Here is a tiny trained network, its code and every weight. The questions are about switching its units off for an input and a target symbol, where a switched-off unit gives its printed mean instead of its output.

import numpy as np


def w(rows, s, z=0):
    codes = np.array(rows[::2]) - 128.0
    scale = np.full(codes.shape[1], s)
    scale[-1] = z or s
    return codes * scale


def norm(h):
    return h / np.sqrt((h * h).mean(-1, keepdims=True) + 1e-5)


def softmax(a):
    e = np.exp(a - a.max(-1, keepdims=True))
    return e / e.sum(-1, keepdims=True)


def log_softmax(a):
    a = a - a.max(-1, keepdims=True)
    return a - np.log(np.exp(a).sum(-1, keepdims=True))


def net(x, mask):
    ids = ['αεζημξστφ'.index(c) for c in x.split()]
    T = len(ids)
    res = E[ids] + P[:T]
    u = 0
    for l in range(2):
        r = norm(res)
        for j in range(3):
            rows = slice(4 * j, 4 * j + 4)
            q, k, v = (r @ M[l][rows].T for M in (Q, K, V))
            z = softmax(np.where(np.tri(T) > 0, q @ k.T / 4**0.5, -1e9)) @ v
            o = O[l][rows]
            res = res + np.where(mask[u + j], z, o[:, -1]) @ o[:, :-1]
        u += 3
    return log_softmax(norm(res)[-1] @ U[:, :-1].T + U[:, -1])


Q, K, V, O = {}, {}, {}, {}
E = w([
[117,90,236],'α',
[173,170,123],'ε',
[133,98,246],'ζ',
[144,66,228],'η',
[176,66,158],'μ',
[88,73,243],'ξ',
[122,114,121],'σ',
[131,92,178],'τ',
[112,244,123],'φ',
],0.012)
P = w([
[100,163,92],'0',
[152,1,119],'1',
[117,174,150],'2',
[177,38,100],'3',
[147,198,156],'4',
[200,83,81],'5',
[148,211,141],'6',
[125,31,91],'7',
[100,203,123],'8',
],0.0093)
Q[0] = w([
[131,252,101],'L0H1',
[154,113,220],'L0H1',
[55,91,188],'L0H1',
[27,229,175],'L0H1',
[59,86,91],'L0H2',
[246,114,118],'L0H2',
[221,131,192],'L0H2',
[159,127,207],'L0H2',
[99,70,199],'L0H3',
[42,190,107],'L0H3',
[156,25,148],'L0H3',
[87,37,206],'L0H3',
],0.011)
K[0] = w([
[81,190,69],'L0H1',
[135,67,155],'L0H1',
[182,104,32],'L0H1',
[98,155,30],'L0H1',
[73,183,93],'L0H2',
[163,182,89],'L0H2',
[193,159,185],'L0H2',
[149,152,147],'L0H2',
[171,159,219],'L0H3',
[50,193,52],'L0H3',
[93,11,148],'L0H3',
[37,55,209],'L0H3',
],0.012)
V[0] = w([
[78,203,113],'L0H1',
[178,121,60],'L0H1',
[89,159,145],'L0H1',
[192,84,157],'L0H1',
[89,167,194],'L0H2',
[255,107,161],'L0H2',
[236,37,185],'L0H2',
[87,46,149],'L0H2',
[99,69,140],'L0H3',
[108,88,156],'L0H3',
[199,136,19],'L0H3',
[72,196,117],'L0H3',
],0.0093)
O[0] = w([
[139,126,152,78],'L0H1',
[159,183,89,88],'L0H1',
[78,65,192,122],'L0H1',
[49,102,156,176],'L0H1',
[188,109,129,205],'L0H2',
[80,101,145,174],'L0H2',
[51,107,1,216],'L0H2',
[137,181,78,168],'L0H2',
[54,143,84,160],'L0H3',
[40,155,74,171],'L0H3',
[115,100,84,1],'L0H3',
[175,95,147,101],'L0H3',
],0.0066,0.0065)
Q[1] = w([
[110,112,211],'L1H1',
[44,128,91],'L1H1',
[196,180,105],'L1H1',
[135,103,5],'L1H1',
[158,108,178],'L1H2',
[119,56,78],'L1H2',
[185,91,122],'L1H2',
[78,130,23],'L1H2',
[86,237,164],'L1H3',
[156,54,103],'L1H3',
[109,6,52],'L1H3',
[132,148,76],'L1H3',
],0.013)
K[1] = w([
[40,105,157],'L1H1',
[137,220,90],'L1H1',
[177,118,123],'L1H1',
[138,163,166],'L1H1',
[107,84,106],'L1H2',
[188,134,202],'L1H2',
[142,142,75],'L1H2',
[184,161,151],'L1H2',
[6,113,153],'L1H3',
[214,151,103],'L1H3',
[184,234,119],'L1H3',
[157,101,136],'L1H3',
],0.015)
V[1] = w([
[84,229,47],'L1H1',
[93,116,229],'L1H1',
[127,111,85],'L1H1',
[99,140,14],'L1H1',
[42,35,127],'L1H2',
[76,170,148],'L1H2',
[113,129,159],'L1H2',
[25,123,127],'L1H2',
[153,170,2],'L1H3',
[179,180,194],'L1H3',
[195,64,63],'L1H3',
[179,231,103],'L1H3',
],0.0077)
O[1] = w([
[190,152,89,130],'L1H1',
[190,159,54,254],'L1H1',
[150,176,107,95],'L1H1',
[166,142,78,80],'L1H1',
[164,139,126,225],'L1H2',
[107,88,145,205],'L1H2',
[146,111,90,180],'L1H2',
[165,2,203,239],'L1H2',
[198,80,155,12],'L1H3',
[139,45,16,141],'L1H3',
[64,37,173,36],'L1H3',
[170,42,179,69],'L1H3',
],0.0056,0.0042)
U = w([
[100,152,171,84],'α',
[186,135,139,117],'ε',
[100,146,177,76],'ζ',
[89,125,142,69],'η',
[100,78,8,124],'μ',
[83,155,201,81],'ξ',
[185,29,187,253],'σ',
[140,224,62,121],'τ',
[198,186,190,161],'φ',
],0.011,0.0052)

Each question gives the input, a string of symbols that net reads in full, and the target symbol t.
The units are the heads (4 rows each of Q, K, V and O). Each row of codes is followed by its name. A weight is (code - 128) times the scale printed after its matrix; where a second scale follows, it is the last column's (O and U).
mask holds one flag per head, layer by layer. A switched-off head (its flag False) gives its mean, the last column of its rows in O, instead of its output. The means were averaged over made-up inputs and are rounded, as every weight is.
A unit's drop is (log p(t) with every unit on - log p(t) with that unit switched off) / (log p(t) with every unit on - log p(t) with every unit switched off).
The circuit of an input: a set's keep is (log p(t) with only the set's units on - log p(t) with every unit switched off) / (log p(t) with every unit on - log p(t) with every unit switched off). Starting from all 6 units, units are removed one at a time, each time the one whose removal leaves the highest keep (on an exact tie, the one counted first), for as long as the keep stays at least 0.8.
circuit, biggest first: the units of the circuit, biggest drop first
which heads matter: for each layer, one digit per head in row order, 1 if its drop is at least 0.15 and else 0, layers parted by /
drop when u is switched off: that unit's drop, to one decimal
input τ φ σ, target σ: circuit, biggest first => [L0H3]
input μ τ τ ξ τ τ τ φ τ, target φ: circuit, biggest first => [L0H1; L0H3]
input τ φ φ φ, target σ: which heads matter => 001 / 000
input ξ τ η ζ, target μ: which heads matter => 010 / 000
input ζ ξ τ ξ, target μ: circuit, biggest first => [L0H2; L1H3]
input τ ξ τ τ φ, target φ: which heads matter => 101 / 010
input ξ τ τ α, target μ: which heads matter => 011 / 100
input τ φ μ η τ τ η, target τ: which heads matter => 010 / 000
input τ φ η ζ τ φ, target σ: which heads matter => 001 / 001
input ξ α φ τ φ φ μ, target μ: which heads matter => 011 / 011
input τ τ τ τ ξ η, target μ: which heads matter => 100 / 000
input τ ξ ε, target φ: which heads matter => 001 / 001
input τ φ τ, target φ: circuit, biggest first => [L0H1; L0H2]
input η τ η τ μ, target μ: circuit, biggest first => [L0H2]
input η τ τ α, target μ: drop when L0H3 is switched off => 0.7
input τ φ φ ε, target σ: drop when L0H2 is switched off => 0.3
input τ ξ σ φ η τ φ ε, target σ: drop when L1H2 is switched off => -0.2
